Here is a tiny trained network, its code and every weight. The questions are about switching its units off for an input and a class, where a switched-off unit gives its printed mean instead of its output.

import numpy as np


def w(rows, s, z=0):
    codes = np.array(rows[::2]) - 128.0
    scale = np.full(codes.shape[1], s)
    scale[-1] = z or s
    return codes * scale


def norm(h):
    return h / np.sqrt((h * h).mean(-1, keepdims=True) + 1e-5)


def f(y):
    return np.maximum(y, 0)


def log_softmax(a):
    a = a - a.max(-1, keepdims=True)
    return a - np.log(np.exp(a).sum(-1, keepdims=True))


def net(x, mask):
    res = np.array(x, float).reshape(1, 3) / 4 @ E
    u = 0
    for l in range(2):
        y = f(norm(res) @ A[l][:, :-1].T + A[l][:, -1])
        res = res + np.where(mask[u : u + 8], y, B[l][:, -1]) @ B[l][:, :-1]
        u += 8
    return log_softmax(norm(res)[-1] @ U[:, :-1].T + U[:, -1])


A, B = {}, {}
E = w([
[99,13,135],'x0',
[254,186,14],'x1',
[200,85,206],'x2',
],0.0081)
A[0] = w([
[99,70,90,55],'0.n1',
[125,171,79,255],'0.n2',
[188,121,87,226],'0.n3',
[167,127,200,137],'0.n4',
[149,251,143,135],'0.n5',
[73,94,138,200],'0.n6',
[92,129,127,3],'0.n7',
[136,113,215,82],'0.n8',
],0.014,0.002)
B[0] = w([
[109,171,74,183],'0.n1',
[132,50,190,226],'0.n2',
[182,84,114,224],'0.n3',
[84,74,175,212],'0.n4',
[211,160,205,253],'0.n5',
[2,165,151,241],'0.n6',
[129,173,176,152],'0.n7',
[73,77,69,232],'0.n8',
],0.0095,0.0055)
A[1] = w([
[95,94,169,63],'1.n1',
[173,163,198,4],'1.n2',
[184,124,175,77],'1.n3',
[109,197,104,233],'1.n4',
[134,248,60,155],'1.n5',
[150,199,151,92],'1.n6',
[156,155,181,1],'1.n7',
[193,111,191,77],'1.n8',
],0.013,0.0036)
B[1] = w([
[62,105,184,233],'1.n1',
[92,189,172,212],'1.n2',
[78,164,94,227],'1.n3',
[217,254,163,202],'1.n4',
[207,134,229,165],'1.n5',
[151,183,202,189],'1.n6',
[126,185,102,176],'1.n7',
[76,102,70,254],'1.n8',
],0.008,0.0041)
U = w([
[66,4,190,164],'0',
[121,129,72,2],'1',
[249,205,227,152],'2',
[62,129,160,245],'3',
[110,82,45,2],'4',
[108,151,162,23],'5',
[209,92,95,254],'6',
],0.014,0.0057)

Each question gives the input, the list of numbers given to net, and the class t.
The units are the neurons (one row each of A and B). Each row of codes is followed by its name. A weight is (code - 128) times the scale printed after its matrix; where a second scale follows, it is the last column's (A, B and U).
mask holds one flag per neuron, layer by layer. A switched-off neuron (its flag False) gives its mean, the last column of its row in B, instead of its output. The means were averaged over made-up inputs and are rounded, as every weight is.
A unit's drop is (log p(t) with every unit on - log p(t) with that unit switched off) / (log p(t) with every unit on - log p(t) with every unit switched off).
The circuit of an input: a set's keep is (log p(t) with only the set's units on - log p(t) with every unit switched off) / (log p(t) with every unit on - log p(t) with every unit switched off). Starting from the 12 units with the biggest drops (on a tie, the unit counted first), units are removed one at a time, each time the one whose removal leaves the highest keep (on an exact tie, the one counted first), for as long as the keep stays at least 0.8.
units of the circuit, in order: the units of the circuit, biggest drop first
top k neurons: the k neurons with the biggest drops, biggest first
top k neurons in layer l: the k neurons of layer l with the biggest drops, biggest first
drop when u is switched off: that unit's drop, to one decimal
input [4,4,-4], class 6: units of the circuit, in order	[0.n6]
input [8,4,5], class 6: units of the circuit, in order	[0.n6 0.n2]
input [5,2,3], class 6: units of the circuit, in order	[0.n6 0.n3]
input [7,3,-4], class 4: units of the circuit, in order	[0.n1 1.n1]
input [-3,-2,5], class 0: top 2 neurons	[0.n8 0.n6]
input [7,4,4], class 6: units of the circuit, in order	[0.n6 0.n2]
input [5,-1,-1], class 3: top 3 neurons	[0.n1 0.n2 0.n6]
input [7,3,-2], class 4: top 2 neurons	[0.n1 0.n5]
input [-5,0,8], class 0: top 2 neurons	[0.n4 0.n8]
input [1,2,0], class 6: top 2 neurons	[0.n6 0.n3]
input [-2,0,4], class 0: top 2 neurons	[0.n4 0.n8]
input [-2,1,-2], class 2: top 2 neurons	[0.n5 0.n6]
input [-3,4,-5], class 2: top 2 neurons	[0.n5 0.n8]
input [-6,-2,0], class 2: units of the circuit, in order	[0.n5]
input [2,3,5], class 6: top 2 neurons	[0.n6 0.n3]
input [-1,5,8], class 6: top 2 neurons	[0.n3 1.n8]
input [-2,1,5], class 0: top 2 neurons	[0.n4 1.n8]
input [0,2,5], class 0: top 2 neurons in layer 0	[0.n4 0.n1]
input [-6,-5,-5], class 2: drop when 1.n7 is switched off	0.0
input [-5,-1,-3], class 2: units of the circuit, in order	[0.n5]
input [8,5,-3], class 6: drop when 0.n6 is switched off	0.2
input [-3,-2,8], class 0: drop when 0.n8 is switched off	0.1
input [-7,-3,0], class 2: top 2 neurons in layer 0	[0.n5 0.n6]
